Below are the code and all the weights of a small trained network. Each question names an input and a target symbol and asks about switching units off, where a switched-off unit gives its printed mean instead of its output.

import numpy as np


def w(rows, s, z=0):
    codes = np.array(rows[::2]) - 128.0
    scale = np.full(codes.shape[1], s)
    scale[-1] = z or s
    return codes * scale


def f(y):
    return np.maximum(y, 0)


def softmax(a):
    e = np.exp(a - a.max(-1, keepdims=True))
    return e / e.sum(-1, keepdims=True)


def log_softmax(a):
    a = a - a.max(-1, keepdims=True)
    return a - np.log(np.exp(a).sum(-1, keepdims=True))


def net(x, mask):
    ids = ['Θαβεμτ'.index(c) for c in x.split()]
    T = len(ids)
    res = E[ids] + P[:T]
    u = 0
    for l in range(3):
        r = res
        for j in range(2):
            rows = slice(2 * j, 2 * j + 2)
            q, k, v = (r @ M[l][rows].T for M in (Q, K, V))
            z = softmax(np.where(np.tri(T) > 0, q @ k.T / 2**0.5, -1e9)) @ v
            o = O[l][rows]
            res = res + np.where(mask[u + j], z, o[:, -1]) @ o[:, :-1]
        u += 2
        y = f(res @ A[l][:, :-1].T + A[l][:, -1])
        res = res + np.where(mask[u : u + 8], y, B[l][:, -1]) @ B[l][:, :-1]
        u += 8
    return log_softmax(res[-1] @ U[:, :-1].T + U[:, -1])


Q, K, V, O, A, B = {}, {}, {}, {}, {}, {}
E = w([
[124,5,142],'Θ',
[55,11,22],'α',
[190,99,153],'β',
[95,228,77],'ε',
[247,82,142],'μ',
[37,89,13],'τ',
],0.013)
P = w([
[255,138,97],'0',
[61,160,191],'1',
[171,125,85],'2',
[59,154,191],'3',
[176,84,106],'4',
[58,152,188],'5',
[182,52,115],'6',
[56,150,190],'7',
],0.0082)
Q[0] = w([
[6,96,154],'0.h1',
[70,153,87],'0.h1',
[74,101,2],'0.h2',
[73,205,146],'0.h2',
],0.0096)
K[0] = w([
[16,51,68],'0.h1',
[56,172,117],'0.h1',
[1,107,35],'0.h2',
[148,248,114],'0.h2',
],0.0092)
V[0] = w([
[56,92,142],'0.h1',
[117,1,204],'0.h1',
[60,63,63],'0.h2',
[113,149,215],'0.h2',
],0.0051)
O[0] = w([
[64,132,111,163],'0.h1',
[3,159,112,92],'0.h1',
[112,135,68,254],'0.h2',
[78,43,172,33],'0.h2',
],0.0052,0.0023)
A[0] = w([
[185,85,118,109],'0.n1',
[170,179,106,245],'0.n2',
[81,94,198,162],'0.n3',
[98,91,54,175],'0.n4',
[151,84,226,65],'0.n5',
[108,249,153,3],'0.n6',
[53,141,58,88],'0.n7',
[232,145,130,146],'0.n8',
],0.011,0.0043)
B[0] = w([
[249,232,61,172],'0.n1',
[83,31,237,243],'0.n2',
[111,151,187,176],'0.n3',
[110,188,180,254],'0.n4',
[9,190,128,159],'0.n5',
[255,191,186,196],'0.n6',
[197,155,105,242],'0.n7',
[43,37,73,206],'0.n8',
],0.0073,0.0062)
Q[1] = w([
[228,151,239],'1.h1',
[74,162,146],'1.h1',
[2,98,140],'1.h2',
[92,112,142],'1.h2',
],0.0084)
K[1] = w([
[169,30,115],'1.h1',
[171,116,128],'1.h1',
[50,218,254],'1.h2',
[88,203,74],'1.h2',
],0.009)
V[1] = w([
[99,138,246],'1.h1',
[125,142,201],'1.h1',
[93,254,252],'1.h2',
[57,223,104],'1.h2',
],0.0046)
O[1] = w([
[49,253,45,93],'1.h1',
[84,170,102,110],'1.h1',
[36,137,168,50],'1.h2',
[151,16,120,1],'1.h2',
],0.0037,0.00085)
A[1] = w([
[195,167,101,224],'1.n1',
[108,64,87,194],'1.n2',
[179,97,139,165],'1.n3',
[48,75,70,71],'1.n4',
[43,150,84,2],'1.n5',
[123,60,133,106],'1.n6',
[213,149,88,35],'1.n7',
[250,175,162,31],'1.n8',
],0.012,0.0054)
B[1] = w([
[250,102,126,254],'1.n1',
[56,110,135,202],'1.n2',
[210,193,101,185],'1.n3',
[92,83,1,170],'1.n4',
[168,168,120,166],'1.n5',
[159,88,80,157],'1.n6',
[24,76,236,163],'1.n7',
[74,56,81,220],'1.n8',
],0.0074,0.0062)
Q[2] = w([
[85,134,87],'2.h1',
[121,170,115],'2.h1',
[128,106,90],'2.h2',
[104,246,79],'2.h2',
],0.012)
K[2] = w([
[102,195,90],'2.h1',
[124,221,199],'2.h1',
[167,180,125],'2.h2',
[132,129,2],'2.h2',
],0.009)
V[2] = w([
[128,112,254],'2.h1',
[68,171,192],'2.h1',
[146,146,29],'2.h2',
[123,93,111],'2.h2',
],0.0085)
O[2] = w([
[220,80,122,79],'2.h1',
[208,38,146,1],'2.h1',
[249,78,254,165],'2.h2',
[136,136,129,151],'2.h2',
],0.0027,0.0052)
A[2] = w([
[112,221,171,139],'2.n1',
[16,132,99,59],'2.n2',
[219,172,64,83],'2.n3',
[216,215,131,215],'2.n4',
[221,197,146,119],'2.n5',
[70,164,225,114],'2.n6',
[113,59,162,254],'2.n7',
[244,160,154,62],'2.n8',
],0.011,0.0074)
B[2] = w([
[164,129,98,153],'2.n1',
[161,55,145,185],'2.n2',
[122,107,246,193],'2.n3',
[158,114,82,254],'2.n4',
[105,78,118,200],'2.n5',
[188,153,219,159],'2.n6',
[114,184,94,244],'2.n7',
[84,114,166,192],'2.n8',
],0.014,0.0082)
U = w([
[249,64,132,93],'Θ',
[214,222,34,180],'α',
[54,230,123,254],'β',
[17,81,66,119],'ε',
[163,206,173,89],'μ',
[29,104,195,95],'τ',
],0.012,0.007)

Each question gives the input, a string of symbols that net reads in full, and the target symbol t.
The units are the heads (2 rows each of Q, K, V and O) and the neurons (one row each of A and B). Each row of codes is followed by its name. A weight is (code - 128) times the scale printed after its matrix; where a second scale follows, it is the last column's (O, A, B and U).
mask holds one flag per unit, layer by layer, with each layer's heads first. A switched-off unit (its flag False) gives its mean, the last column of its rows in O or B, instead of its output. The means were averaged over made-up inputs and are rounded, as every weight is.
A unit's drop is (log p(t) with every unit on - log p(t) with that unit switched off) / (log p(t) with every unit on - log p(t) with every unit switched off).
The circuit of an input: a set's keep is (log p(t) with only the set's units on - log p(t) with every unit switched off) / (log p(t) with every unit on - log p(t) with every unit switched off). Starting from the 12 units with the biggest drops (on a tie, the unit counted first), units are removed one at a time, each time the one whose removal leaves the highest keep (on an exact tie, the one counted first), for as long as the keep stays at least 0.8.
circuit, biggest first: the units of the circuit, biggest drop first
unit that matters most: the unit with the biggest drop
k most important neurons: the k neurons with the biggest drops, biggest first
top k neurons in layer l: the k neurons of layer l with the biggest drops, biggest first
which heads matter: for each layer, one digit per head in row order, 1 if its drop is at least 0.15 and else 0, layers parted by /
drop of u: that unit's drop, to one decimal
input ε ε μ β μ, target α: circuit, biggest first	(0.n1, 2.n2)
input ε ε τ, target Θ: circuit, biggest first	(0.n7, 1.n1, 2.n3)
input τ ε ε ε μ ε, target Θ: unit that matters most	0.n6
input μ ε Θ μ ε τ Θ, target α: 4 most important neurons	(0.n1, 0.n6, 0.n7, 0.n5)
input τ β α ε τ ε α, target α: 4 most important neurons	(1.n7, 0.n6, 0.n4, 1.n2)
input Θ ε α β, target μ: top 3 neurons in layer 0	(0.n8, 0.n5, 0.n3)
input Θ μ Θ, target α: 2 most important neurons	(0.n6, 0.n7)
input ε ε Θ α Θ ε α, target α: top 3 neurons in layer 0	(0.n4, 0.n7, 0.n6)
input Θ β Θ α μ, target α: top 4 neurons in layer 0	(0.n1, 0.n8, 0.n6, 0.n7)
input ε τ ε ε α ε μ μ, target β: 2 most important neurons	(0.n8, 0.n5)
input Θ Θ ε Θ μ μ τ, target Θ: 2 most important neurons	(0.n7, 0.n2)
input Θ Θ Θ, target ε: top 2 neurons in layer 2	(2.n6, 2.n3)
input Θ ε ε τ ε, target β: top 2 neurons in layer 2	(2.n4, 2.n2)
input β ε ε Θ β, target α: unit that matters most	0.n1
input Θ α τ ε Θ Θ Θ, target ε: which heads matter	10 / 01 / 00
input β ε Θ Θ Θ ε ε, target β: top 2 neurons in layer 2	(2.n4, 2.n5)
input β μ α ε μ τ, target α: top 2 neurons in layer 0	(0.n7, 0.n6)
input α α Θ β β ε, target Θ: 2 most important neurons	(0.n6, 1.n1)
input ε Θ μ Θ α τ, target α: 3 most important neurons	(0.n7, 0.n6, 0.n1)
input ε ε ε α Θ Θ ε, target ε: most important neuron	(0.n6)
input ε β ε ε β ε Θ β, target μ: top 3 neurons in layer 1	(1.n8, 1.n1, 1.n4)
input β ε ε ε ε, target ε: top 3 neurons in layer 2	(2.n3, 2.n2, 2.n6)
input Θ μ ε Θ ε ε Θ, target β: drop of 0.h1	0.4
input ε Θ ε Θ ε ε Θ, target β: drop of 0.n1	0.4
input α Θ Θ μ, target β: drop of 0.n6	0.2
